1: [  7   6  14   3  11  15   4  -4  14   2   5   2   3   1   8  -3  20   4
   7   5  -8  -3  -1   2  -8 -14  10  -7  -3 -26 -19 -19 -22  -8 -17 -17
 -39   0  -7  -5 -10  -1   1  -7  -7   2  10  -2]
2: [  5  10   9  -8  12   6   3  22  18 -11  16   5   2  -2   1   5   8   5
   4  -3  -9   3  -7 -12   6 -10 -42 -15 -14 -33 -22 -19 -21 -10 -19  -6
 -27  -1   1  -5  -3  -8   7   6   5  12  -3   0]
3: [ 12  11  -1  13  12  10  -5  -8  -5 -13  -8   1 -11  -1  -7  -7 -21 -10
 -16 -21 -19   3 -11 -14 -20  -8 -26   3  -4  -7   4   0  -3  -6  17  11
  23  11   5  17   8  11  21   1   7   6   8   8]
4: [  3   2   3  -5   0  12  -6   5  -9  -5 -15 -10  -6 -17  -5 -16 -25  -6
  -1 -20  -7  -6   4   4   4   7  16  -1   3  19  10   8  -7  15  -1   9
   1   6   8  10  13   5  13   5  -7   8   3   9]
5: [ 12   5  -1  -1   6  12  14  11   0  12  11   4  -1  -4  -7  -2  -1   1
  -8  -7  -5  -6  -4 -23  -6 -20  11  -7 -27 -23  -7  -7   4 -14   8   3
   1   0   4   7  -1   3  12  11   7  -2  -1  -7]  3 1 2
6: [-24 -22 -12 -30 -16  -9   3  -7   3   3  -1  11  -5  10   6  19  11   6
  17  11   5   0  -9  27  16   9  34   2  23  26   4  17  13  -3  -5  -5
  -8 -12  -2  -6  -1  -5 -16  -6  -4  -6 -11  -4]  4 1 5
7: [  8  -5  -1  -5   0  -4   4 -14   0 -10 -21  -6  -7  -8 -22 -13 -24 -13
 -12 -17  -3  -8  -3   6  -4   1   4   0  17  12   8  14   0  -5  11   4
  12   6  19   8  14   3   6   3  -4   2  -5   2]  4 3 5
8: [ -1  -3  -3  -9  -7   6  15   8  -3   4  10  11   6  14  14  10  21  18
  12   9   7  -2   3   9  17  14  11   0  -5  -5 -10  -8 -16   9  -7 -11
 -34  -4 -10 -15 -17   2 -18  -3 -12  -3   6   1]  1 6 2
9: [  4   3   6   6   3   4  12   6  10   8  16  12  17   5   8   9   4  13
  14  13   8  16   2  -4   4 -12 -10 -11  -4  -3 -14 -15 -17  -8 -12  -3
 -36  -4 -18  -8 -13  -6 -21  -3  -4   2  -5 -12]  8 1 2
10: [  4  25   5  27  31   2  11  19   0  -8   8  -2  -2   2   1   1  -1 -15
 -14 -16 -13  -9 -23 -11 -31 -11 -60 -11 -10 -26  -7  -9 -12   4 -14  -1
  22   3  -1  14  -4  -1  -4   3  12  15  -4  12]  3 2 5
11: [  2   0   0   1   2  -1  -1 -11   0   2 -15 -14 -27 -22  -5  -4 -20 -12
  -9 -24  -5 -12  -9  -4  -7  -6   7   2  12  19  12   7  19  15  12  -3
  11  -1   4  17  12  -4  18   5   8   5   6   6]  7 4 3
12: [ 13  12  26   6  -1  14  10  17   8   6  14   4  15  11   8  11  19  12
  -2  -9  15   7   8  -8   3  -6 -57 -10 -12 -20 -16 -15 -17  -2   0  -2
 -24  -9   2  -4  -8   3  12   4   2   5  10  -4]  2 9 1
13: [-15 -13  -8 -32 -18   0   3 -16  -3  -9 -24 -17 -15  -4 -13   3  -5  -3
  -3   0   3   6  -2  10  13   2  33   1  32  23 -10   7  17   3  18   3
  17   4   1  18  -3  -8  -3  -4   3   4  10  -6]  7 6 11
14: [  4   7   1 -23 -14   8  -7  -8   1  -1   2  -7  -9 -14 -13 -29 -17  -2
  -3 -18   0  -2  -1   2  14  -3  25  -3  12  18   6  23   7   3   5   2
  -7  -7  10  18  15  -1  13   7   0   7  13  -8]  4 7 11
15: [ 12  14   7  13  13   9  15  16   5  -2  24   7  22  -7   6   9  18   4
  -6  -2  -2  -8  10 -10   9  -9   1 -10 -21 -20 -21 -15 -17 -12  -9 -12
 -32 -10  -5 -14   8  -5   8  -5  -2  17   6  -1]  1 2 9
16: [-14 -19 -21 -23 -19  -2 -10 -18  -3 -10   2  -3   3  -6   4  -1   6  -2
  15   8   7   0  11  11   8  14  34  14  14  23   1   1  27   1   0  -7
   2  -1   2   8  -2   6   0 -16  -4  -4   0 -13]  6 13 14
17: [ 11  14  20  28  10  -4  -3  11  -4  -7   4  -6   0   7   2  -5 -20  -1
 -14 -15  -5  -9 -32 -23 -30  -5 -47 -18 -21 -26  -3   0  -9  -3   2   2
  20  -1  12  10   4   9  28   8   7   7   6  14]  10 3 5
18: [  8   3   5   1  -9   4   1   0  -9 -11 -24 -10 -13  -8 -20 -19  -3 -14
  -2  -7 -11  -3  -5  11   7  13  26  14   8  20   3   3  18 -10   8   9
  33   9  11   7  11  -3  15   1   5   3   9   4]  7 4 11
19: [  0   0  -7  -1   7 -11  -5   8  -6  -3 -27  -2 -14  -7 -16 -10   0 -10
 -14 -11  -9  -4   2   1   7   0   8   5   9  24   4  20  16   5  10  10
  20   1   7  12   8   8   1   5   2   3   1  -2]  7 18 11
20: [ 18  21  18  18  21  11  12  -8  -1   0   2  -2   2  10   1   1  -7   1
 -20 -26 -12  -2 -18 -14 -15  -9 -46   5 -18 -30   0 -12 -15  -3  -7  -2
  16   0   3   6  16   2  13   5   9   9   4   7]  17 10 3
21: [  7  14   5   4  18   5   7   3   2   7  -5   0   1   0  -4 -11  -2  -3
  -6 -20 -11  -4 -17 -21  -7 -23  -6   2  -8  -7  -8  -6  10 -10  12   0
   9  12   4   9   9  -2   2  -3   3  18  -9  -6]  5 3 20
22: [ 18  23  12  21  15   3   8   8  10  11  16   1  -3  -4   5  -2   6   9
   6  -3 -11 -12  -7 -21 -19 -22 -44 -10 -13 -35  -7 -10 -21  -2 -13   5
  -8  -1  -1   6   8   3   6   4  16  11  -7   4]  20 2 10
23: [-24 -16 -16 -19 -19   4 -13  -1 -18   4   4  -1   1  -6   2   5  13  13
  17   4   7   5   8  14  26   1  39   9  27  23   7   9  15  -3   3  -1
 -22   1   0  -5  -3  -9  -3   3  -6 -10 -15 -16]  6 16 13
24: [-14 -10 -16 -17 -19  -9  -4 -13  -7  -1  -3   2   6  -3   2  -1  11   8
   8  12  11   9   6  17  18   7  38  19  24  25  18  11  15   5   5   3
  -2  -1  -6   5  -6  -2  -9  -3  -7 -10   5 -10]  16 23 6
25: [ -8  14  -3   2 -10 -10 -17 -10  -6  -8 -14 -16 -16  -7  -4 -18 -18   0
  -5 -14   3  -3   5  -5   8   6  26  -2   9  21   7  12  24   6  10  10
  28   4   1   6   8   4  -4  -1   9   3  -3   1]  19 18 11
26: [-22 -22  -7 -35 -27 -10 -13 -10 -15  -1 -17  -5  -6   5   3  11   4   6
   5   6   7   8   5   6   8   9  27   7  21  19  11  18  15   1   7   3
  -1   4  -5   3   2   3  -2  -3 -14  -3 -11 -10]  24 16 23
27: [  1  22   9  16   9   0   1  -4   6   4  -3  -6 -12   1 -16 -12 -24  -5
 -12 -20  -5  -9   2 -27  -7 -18 -36  -6  -6   1  -3  -2   9   2   8   6
  13   3   2  15   7   8   6   8  11  14  12  -3]  3 21 20
28: [  2  10   6  11  14   6   2   0   2   9  26   7   2   2  11   3  14  -1
  -2  -3   4   3  -5 -17  -8   0   0 -10 -21  -3 -21  -9 -23  -6 -12  -4
 -22  -4 -14  -6   7   0   1  -2  -4  16   8   4]  15 1 9
29: [ 10  24   3  -3   3   9  18   9   4   9  27  12   2  -4  -8   6   9  11
  -1  -4  -3  -6 -11 -25  -2 -23 -44  -9 -22 -25  -5 -11 -23 -15  -3   1
 -34   4   4  -1  -5   5  17   7  -7   0  -2  -4]  2 22 12
30: [  7  16   9   3   7  -4  -2  -2  -4  -3  -2 -11 -10   3 -11 -18 -29  -7
 -25 -27  -7 -11  -5  -4 -14 -11 -27  -7  -1   4  -2  12  20   4   7  17
  18   7   5  18   6   6  18  -1  16   4   6  13]  27 3 11
31: [-19 -22 -12 -23 -10  -4  -6 -12   6   8  14   3   7  10  -6  11  16  14
  15  25  14  11   0   5  24   2  33   4  30  27  -6   6   5  -4   3  -7
 -25   1  -7  -8  -9  -3 -38  -6 -14  -7  -6 -17]  6 23 24
32: [  3   0   3  -1   5   2   9   7  13  -6  15  -2   3   9  10  11   6  14
   0  16  -1   5  15  12   9   6  -1   1  -1   3   0   7 -26   2  -8  -6
 -37  -2   2 -10   6   0 -19  -7  -8 -10  -3  -9]  8 9 1
33: [ -6 -12 -12 -24 -26 -26 -22 -12 -18  -4 -22  -5 -11   9  15  -1  -8   5
   1  15   4  10  21  29  14  14  43  10   7  14  21   9  23   5  -1  13
  21   0  14  16  11  -3   7  -9  -2   0  -3   7]  26 24 16
34: [ 10   8   9  -3   3   7  16   7   1   7  23   6   7  19  13   8  18  11
  10  21  -4   0  11  -1  10   7  -6  -8  -9 -10   2 -21 -32  -9 -21  -5
 -40 -14 -20 -25 -16  -5 -16   2   2  -6   7 -11]  9 8 32
35: [  1  10   8   4   7   9  -4  -6   2   8  21  -7   5  -6  13  14  28  12
   9  20   1   2  -3  10   8  -9  -9 -12  -4  -6  -3 -28 -24  -6  -4 -11
 -38   2 -26 -12 -21  -5 -24  -3  -7   0  -5  -7]  9 34 1
36: [-37 -25  -9 -47 -25  -1 -17 -16  -4   5  10  -1  13 -11  -9   7  24  10
  18  12   0   0  13   2  44  -5  23   6  37  38   2  10  36  -4   8 -14
 -44 -10 -16 -12 -12  -7 -23  -5 -19   3  -8 -30]  31 23 6
37: [-32 -26 -11 -25 -10 -11 -13   0  -4   1   2   2   7   4 -18   3  10   4
   6   2   5   4   4  17   6   7  36   4  23  10  -6   9  10  -4  -6   8
  -3   4  -3  -4 -15   4 -21 -12   1   6 -15 -13]  6 26 23
38: [-10 -29   1 -21 -19 -14 -19 -22   1  -3 -24 -11  -2  -1  -1   1   0  -7
   4   9   9   6  15   7   4 -11  34   2   6  13  12  11  16  20   2   9
  29   7  13  11  -5  -6   3  -1  -7   5  -7   4]  33 26 13
39: [ -9   6  -2   3  13  14  13   3   7  16  19  12   2   6  -6  13  27  10
  11  11  11  -5  -3 -15   6 -12 -14   6   0  -4  -9 -18 -21  -6 -11 -10
 -48 -13 -13 -15 -11 -11 -13  11  -8  -1 -10  -6]  9 35 34
40: [ 11   5   2   4  16  -5 -12  -4   0   0 -15  -7 -18  -6 -19  -1 -14  -7
  -5   7  -2 -10   1  -6  -7   3  -7   0  11  16   5  10   9  11  11   3
  11  -3   6  10   5  -2   3   5  10   7  -3   8]  19 11 7
41: [ -5 -17 -18 -11 -17  -7 -10 -27  -9  -6  -7  -8  -2  -4   0   6  -1   9
   0  -4   3   5   8  13  21   6  30  16   5  13  14   8  26   6  16  -9
  17   4   2  -4  -6   1  -4   1  -3  -2 -11  -7]  16 24 26
42: [  1  -5  -2 -15  -7  -1   9  -1   4   3  17   2  11   4   4   4  14  24
   7  12   1   5   6  -4  24   2  28   2   2  -9 -18  -6   1 -12 -14  -2
 -46   1 -20 -15 -10 -18 -26  -2 -17  -9  -6   7]  8 9 32
43: [ 20  26  12   5   4   6  10  14  -1  -9   6  -4  -3  -1  -4  -6 -11 -19
 -19 -22 -12 -18  -7  -5 -17  -4 -58 -10 -20 -26  -9  -6 -10  -6   3  -3
  14   0   9  17  16   2  16   3  12   5   6  10]  20 17 10
44: [-16  -3  -8  -7   1   0  -7  10  11   8  12  13  11  10   4   8  15  15
  11  25   5  10  10   9  10   4  25   5   3   2  -5   4  -7  -8  -7   0
 -21   2 -15  -9 -16  -4 -16  -4 -17  -3  -3   2]  8 42 32
45: [-11  -1  -7  12   3  -3 -18 -10  -8  -6 -28 -10 -11 -16  -4 -10 -18  -5
  -3 -22   4   2 -13  -2  -8  -5   5   1  21  25   6   8  23   2  -1  -6
  22  -1  10   9   8   1   0   6   8   7  -1  -3]  11 25 19
46: [  0 -19  -5 -11  -3   9   4   4  10  -1  17   5   3  -2   3   5  23  17
  19  13  20   8   5  18  28  10  31   1  14  10 -10   2 -11 -10  -2  -2
 -20  -2  -5 -14 -11  -4 -25  -6 -20 -15  -3 -13]  44 31 8
47: [-24 -10  -3 -14  10  11 -10   6   6   7   4  11   8  -5  -2  12  21   5
   5  10  -3   6  10  16   0   1  26   6  21  11  -4  -2   5   1   0  -3
 -12  -7 -13 -24 -24 -13 -26   1   0  -9  -8  -5]  44 37 46
48: [-11 -22  -5 -35 -28 -11  -8 -17  -1 -11 -18 -11 -13 -24  -4  -6   2   2
  -3   7  14   2   8  10  15  14  40  -4  23  26   4  18  21   5  11   5
   2   2   6   4   9   8  -3   6   4  -1 -13 -18]  26 13 16
49: [  4  11  -5  -3   4   0 -17 -12  -5   5 -17 -20  -3 -22 -11 -10 -24 -14
 -10 -16  -6 -11  -3  -8  -5   1  -4  -1   5   8   6   2  25   0  10   1
  13   1   0  19   6   9   8   6   2  10   0   9]  11 40 45
50: [ -2   8   6   9  18  11   6  11  -3   9  19   8  14   8  10   9  19   9
  10   9   4  -9  -4  -7   5  -5  -6  -9   1   2  -6 -19   5  -3  -3  -7
 -39   1  -8 -15 -20   1 -12   3  -2   1   4  -8]  9 39 35
51: [-10   4   6 -11   0   6  -5   2   8   1  14  -1   3   5   0  13  18  11
   9  19   9  14   9   8   3   7  -8   2   4 -13  -1  -4   1   2  -8  -5
 -33  -4  -1   2   1  -9 -21 -14 -16  -8 -15 -11]  32 44 9
52: [  1  24  -2  22  12  11   3   6  13  -3  -1   3   4  -6   3  -5 -15   0
  -1 -21 -13  -9  -5 -22 -16 -19 -53  -3 -16 -18   6 -14  -7  -2  -8  -1
  -2   5   1  -4   3   0   4  -2   6  10   0  16]  22 20 10
53: [ 15  13   9   0  20   7   2  17   8  11  16  14  -1  -4   1  -3  21   0
   4  -3   3  -6  -2 -22  -8 -36 -51  -7 -13 -21  -6 -16 -30   0 -16  -2
 -23  -7  -9   0   0 -11   7   5   8  19   5   8]  22 2 29
54: [ 18   6  12 -16  -6  -2   3  -4  -6   0 -11 -23 -18  -1 -16 -24 -19  -2
   2 -15 -15  -6   2   3   6   4  10   2 -11   1   5  10  10   3   0   0
   8  -6   8  14  -3  -1  18  -2   0  -3   7 -12]  14 4 7
55: [ 24   9   6  -9  -1  12  -3   6   0  -2   9  -4  -7 -14  -9 -16 -16  -3
  -8 -25  -5 -19 -24  -6   9  -8 -12   4 -18  12   1  10 -11   0   3  -6
   2   1  -5   7  10  -3  19   7   3  -6   4   1]  54 4 21
56: [ -8 -14 -15 -24 -28  -2  -6 -17 -10  -4  -8   1  -3   6  -3 -10  10   1
   1   8   8   7  11  13  16  20  47   7   2  15  15   4  12   3  -5  -7
  -2 -14   1  -4  -3  -7 -20   0  -7  -2 -14 -11]  24 16 41
57: [ 18   9  15  23  14  -3   3   5   7   0  -2 -11   2 -17  -5  -4 -12  -3
 -18 -13 -16  -2 -10 -25 -13 -10 -40  -5  -8  -5   3   0   8   3   7   3
  14  17   2   0  15   7  11   0   3   0  -5   5]  27 3 52
58: [-26 -20  -6   9  16  19  -2   4  13   8  13   2  16   5 -12  20  13   2
  10  12   6  13   3  17   3   6  -4  -2  13   3  -6   1   9   1  -5  -4
   4  -1 -15 -25 -27  -2 -43   4  -6  -4 -15 -13]  47 44 51
59: [-12  -2  -9   1  -1   2  -2   6   5  -4  15   6  19  20   7   6  20  17
   8  16   1   6   6  12  21  21  31   0   3  -1  -5   9  -5  -3  -1   8
 -22   0 -13 -12  -8  -5 -11 -10 -13 -16 -17  -3]  44 46 8
60: [-12 -15  -2   1 -10   4   4  11  -2   6  26  16   4  18  -9   5   5   3
  11  15  12   5  10  15  14  15  24   2  -9   2   7  -1   3  -3   7  -3
 -24  -2  -4 -12 -13  -5 -27  -9   5  -4 -10  -3]  44 59 8
61: [-22 -17   1 -23 -18 -14 -13 -17  -9   5   6  17   4  -2   2   2   9   3
  10  11  12   1   1   2  17   2  38   2  13  20  11   3  27  -1   1   2
  -9   2 -12  -1   1 -11  -8 -11  -7 -10 -16  -6]  24 23 26
62: [ -2  14  -3  13   2  -1  11   9   7  -2  11  10  13  18   4   9  19  -3
   4  12  11  -1   2  -4  -5   3   0 -10   6  -6  -6  -9   2  -9 -16  -2
 -13 -12 -12 -25  -8  -1  -9  -7   0   9  -6   0]  50 9 28
63: [ 12  -1   3  -7 -20   0  -9 -20   2  -7   6 -14  -5   0 -11  -4 -21 -11
  -8  -7  -6  -3   6   7  -1   7  28   3   1  12  14  14 -12   9  10   5
  27   3  10   7  13   6  25   9   3   9  11   3]  4 7 14
64: [-17 -17 -12 -36 -28 -11  -2 -22   7   0   8  -7  -4  -1   4  18  17   7
   7  18  12  13   6   8  23  -1  30   6  11  35  -2  11  24   0  13   1
 -15   1  -3 -11  -3  -4 -22  -2 -12 -19   8 -15]  31 24 6
65: [ 18  10   1 -29 -20   3  -3 -14 -15  -9  22 -18 -18  -6 -14 -22 -16   1
  -2   1  -7 -10  17   4  25  15  28  14   5   8   3  13   5   1   4  18
 -10 -10   3  16  20   0  30  -9   1   5  15  -9]  14 54 63
66: [ 11  24   9  17   3  -1  16   9   7   2  13  -6   2   1   1 -16 -12  -2
  -2 -14 -10 -22 -16  -8 -18 -22 -51 -24 -18 -41  -8  -8 -10  -2 -11   0
   7  -4   1   6  16   9  23   2   0  13  15  -3]  43 22 17
67: [-28 -16  -2   1  13  -6  -5   6   7   1  13  11  12  -2  -4  23  20   1
   1  -2  -1   4  14  13   5  -5  17  -4  15  11  -7   5   1 -10   2 -12
 -11  -3 -12 -32 -18   8 -38  -2  -6 -15 -11  -6]  47 58 44
68: [-11  -4  -3  22   7 -11 -11 -13 -11  -1 -20  -6  -9  -9   1  -9 -33 -18
  -6 -16  -4   3 -16   8  -9   7  15   3  13  15  24  14  29   0  10  11
  48  15   8   1  10  -7  14   4  15  19  -6  15]  45 25 11
69: [ 20  20   9  24  12   9  10  11   2  -5  13  10  -2  14  10   1   1  -1
   3  -2   6  -4 -16 -23 -19 -14 -52 -12 -31 -23 -13 -21 -29 -22 -10 -11
   2  -9  -5  -1  17   3  16   2  -4   3   9  -2]  22 66 20
70: [  0  13   4  22  22  10  -9  -5   2  17  10   4  -8   2  -6  -2 -12  -4
  -3  -4   1  -6 -16 -22 -20 -19 -63 -14 -12 -29 -15 -20  -9  -7  -4  -5
   0  14  -4  -1   2   6  -4  11  13  13  -2   7]  52 22 10
71: [ -9   6   8  23  28  12   9   6  17  14 -12  17   3 -13  -8   6   4   5
  -5 -14  -9 -16  -4 -16 -20 -21 -63 -31 -10 -20 -15 -18  -8   2   4  -1
   1   3   0   0   5  -1  -9  -2   8   7  -1   0]  70 52 22
72: [ -4  -4  -4 -25 -14   2   3  -7   7  -3 -15  -4 -14 -24 -13 -12  10   0
   4   7  -2   6  12   7  15   7  30   5  25  22   4   6  13  10  10  11
   4   8  -2   4   4  -2  -4  -7  -2  11   5  -6]  13 48 24
73: [ -7 -27  -6 -13 -14 -12 -10 -12 -13  -8 -24  -1  -7   8 -10   3   3   7
   6  12   4  -1   8  16   6  14  49   0   1  25  16  19  17  20   2  16
  29   8  12   5  -5   5   1   5   1  -1  -9  -1]  38 33 41
74: [ 18  13   0   5  12  10  18   1   4   0  28  11   5  17  10   0  18   9
   4   3  -1  -1   4   6  10  -1   9 -17  -1 -25  -1 -17 -33  -8 -13  16
 -57 -14  -5  -7   7   5   5  -2  -8  -3   0 -10]  34 1 15
75: [  1 -13 -15 -23 -23 -14 -16  -9 -14   4 -16   0 -13  -7   2  -1  -2   6
   2  12   0   6  -3  16   9  10  26  15  18  28   4  15  21   0  19  20
   2  -1   1  -3   3   2  -4   4  -9  -3 -12  -8]  26 24 48
76: [-10 -24 -17 -14   3 -13  -6   2 -15  -1 -22  -1 -12   5 -11   6   4   2
   6   8   5  11  13   8  13  15  35   8   5  19  23  21  11   7  13   6
  32  -1   5  -6  -8   4  11  -4   7   3   4   2]  73 41 38
77: [  0  -4   2  14   5  13  -1   7  -1   7  13  -3  13  -8   8  15  21   3
  10   9   7   9   9   6   6   7   7  -2  12  -4  -1  -6  -3  -6 -10  -7
 -27   4   4 -18 -10  -6 -33 -10  -5  -1  -4  -4]  51 50 32
78: [ 13  14   4  12  11  18   8  -4   2   7   8   0  -6   4   3 -10 -30 -14
 -15 -22  -5  -9  -8 -19 -14  -3 -23  -4  -3  -3   1   4  10  -1  11   0
  21   3   2   3   7   6  14  13  13   2  10  -1]  27 3 30
79: [  9  20   7  15  15  11  19  14  15  10  -7   6   1   0  10  -4   2  -4
  -2  -3   3  -2  -8 -22 -16 -27 -52 -13 -15 -34 -17  -3 -27 -13   0  -6
  -9  -1  -4   3   3  -6  -4   7  -5  15  -1   8]  22 53 69
80: [ -7 -20  -9 -36 -29   0  -2  -6  -6   5 -12   3 -10   3  16   6   9  13
  -1  12   9   1   9  14  22   2  50  10   6   8   9  24  14   3   5  -4
   0   8   5   5   0  -9  10   5   3 -11   5  -8]  26 24 56
81: [ 11  16  10   6   8  14   3   4   7  14  -4   3  -5 -15  -7 -17 -10   1
  -9 -24   0  -6 -10 -24 -15 -10 -37  -1 -13  -4 -12   4   9   4  18   5
  -2   1   3  18  17  18  13   4  -2   7   2   8]  27 57 78
82: [ 12   9   1  22  10  11  22   6   9  -3  14   0   4   6  13   0   5   7
   2  13   0   1  -4   4 -10   1  -6  -7 -28 -33  -6 -17 -35  -2 -12  -5
 -17  -5  -2  -5   0   5   0 -18  -2   2   5  17]  28 1 15
83: [  2  14   7   4  13   3  17   2  -1  10  16  10   9  11   3  20  32  -1
  12  -5  15  -1   4  -1   6  -3 -12   4   5 -15  -3  -3 -14  -6  -8 -13
 -42  -5 -15 -17 -22   3 -16  11  -7   0  -8   0]  39 50 9
84: [-24 -18  -4 -28 -23  -2  -5 -14   3  -1   4  -9   3   1  -3  17  14   9
  19   6   8   3   6  10  16  13  31  10  18  26   6  18  10  -5   1  10
 -12  -9 -13 -17   4  -7 -18   5  -6  -6 -13 -14]  6 23 64
85: [  9   2   8 -20   3  -2   8  15   5   3   8  -2  20   4  -3  11  27   5
  13  -1   9   2   4  15   3  18  13  -2  -2  -2   4  -5 -23  -6 -12 -10
 -34  -4  -4 -17  -8  -4 -12  -2 -20  -9  -1  -5]  8 32 77
86: [-26  -8 -13   9  -5  -7 -11 -27   5  -2 -31 -10  -6 -18 -18 -15 -20   5
  -2  -7   8   6   4  15  -2  -6  19  11  19  25  11  20  19   3   2  -2
   5   3   8   2   4  -6  -7  -2   8   4  -5  -8]  45 25 7
87: [  9  11   6  15  14   6   3   5  22   8   9  10  -9  15   7  13  20   2
   5   9   4   1 -13  -3  -2  -4 -13 -11 -16 -29   0 -17 -23 -10 -21  -3
 -30  -2  -2  -3   2   1   4  -7   0   1   5   2]  82 1 28
88: [ 18   6  14  18   8   6   6   8  14  -1  -8   3 -15   0  -5  -5 -30 -10
  -3 -22 -10 -22 -15 -19 -20  -2 -16   5 -14  -8   3   8  -7   8   1  -9
  23  -9  15  20  14   6  15   2  22  10   7  16]  78 3 27
